Here is a tiny trained network, its code and every weight. The questions are about switching its units off for an input and a class, where a switched-off unit gives its printed mean instead of its output.

import numpy as np


def w(rows, s, z=0):
    codes = np.array(rows[::2]) - 128.0
    scale = np.full(codes.shape[1], s)
    scale[-1] = z or s
    return codes * scale


def f(y):
    return np.maximum(y, 0)


def log_softmax(a):
    a = a - a.max(-1, keepdims=True)
    return a - np.log(np.exp(a).sum(-1, keepdims=True))


def net(x, mask):
    res = np.array(x, float).reshape(1, 7) / 4 @ E
    y = f(res @ A[0][:, :-1].T + A[0][:, -1])
    res = res + np.where(mask, y, B[0][:, -1]) @ B[0][:, :-1]
    return log_softmax(res[-1] @ U[:, :-1].T + U[:, -1])


A, B = {}, {}
E = w([
[127,119,136],'x0',
[2,163,143],'x1',
[128,128,127],'x2',
[128,130,124],'x3',
[98,14,27],'x4',
[129,127,129],'x5',
[127,128,128],'x6',
],0.011)
A[0] = w([
[42,161,119,24],'neuron 1',
[154,201,214,197],'neuron 2',
[172,205,228,254],'neuron 3',
[254,106,111,56],'neuron 4',
[112,25,53,254],'neuron 5',
[246,108,114,64],'neuron 6',
],0.0091,0.00087)
B[0] = w([
[35,179,204,192],'neuron 1',
[200,92,84,238],'neuron 2',
[214,109,46,254],'neuron 3',
[46,208,222,230],'neuron 4',
[219,76,52,251],'neuron 5',
[2,198,222,223],'neuron 6',
],0.0083,0.0091)
U = w([
[253,110,20,253],'0',
[30,152,220,3],'1',
],0.014,0.0012)

Each question gives the input, the list of numbers given to net, and the class t.
The units are the neurons (one row each of A and B). Each row of codes is followed by its name. A weight is (code - 128) times the scale printed after its matrix; where a second scale follows, it is the last column's (A, B and U).
mask holds one flag per neuron, in row order. A switched-off neuron (its flag False) gives its mean, the last column of its row in B, instead of its output. The means were averaged over made-up inputs and are rounded, as every weight is.
A unit's drop is (log p(t) with every unit on - log p(t) with that unit switched off) / (log p(t) with every unit on - log p(t) with every unit switched off).
The circuit of an input: a set's keep is (log p(t) with only the set's units on - log p(t) with every unit switched off) / (log p(t) with every unit on - log p(t) with every unit switched off). Starting from all 6 units, units are removed one at a time, each time the one whose removal leaves the highest keep (on an exact tie, the one counted first), for as long as the keep stays at least 0.8.
circuit, biggest first: the units of the circuit, biggest drop first
most important unit: the unit with the biggest drop
top k neurons: the k neurons with the biggest drops, biggest first
drop of u: that unit's drop, to one decimal
input [3,-4,-4,6,-3,-6,4], class 1: most important unit	neuron 5
input [5,-8,6,5,7,-5,-8], class 1: top 4 neurons	(neuron 6; neuron 4; neuron 3; neuron 2)
input [-7,-4,7,-2,3,-6,3], class 1: circuit, biggest first	(neuron 3; neuron 6)
input [-2,4,8,-4,4,-5,-1], class 0: top 3 neurons	(neuron 6; neuron 4; neuron 5)
input [1,4,2,1,-4,8,-1], class 0: top 3 neurons	(neuron 6; neuron 4; neuron 3)
input [6,5,5,8,6,-6,4], class 0: top 2 neurons	(neuron 5; neuron 6)
input [5,-6,-2,-7,-5,0,5], class 1: top 3 neurons	(neuron 6; neuron 4; neuron 5)
input [6,-6,4,-5,4,6,5], class 1: top 3 neurons	(neuron 6; neuron 4; neuron 3)
input [0,5,-3,-6,-6,-7,1], class 0: top 4 neurons	(neuron 3; neuron 2; neuron 6; neuron 4)
input [6,5,-8,-2,7,7,1], class 0: top 3 neurons	(neuron 5; neuron 6; neuron 4)
input [8,3,-6,1,3,-2,5], class 0: drop of neuron 6	3.4
input [-4,-8,5,1,7,5,4], class 1: drop of neuron 2	0.1
input [-6,-3,-8,-1,0,5,-2], class 1: drop of neuron 6	0.0
input [2,5,8,-1,-8,-5,-7], class 0: circuit, biggest first	(neuron 3)
input [-1,-6,-2,4,4,-1,1], class 1: drop of neuron 3	0.1
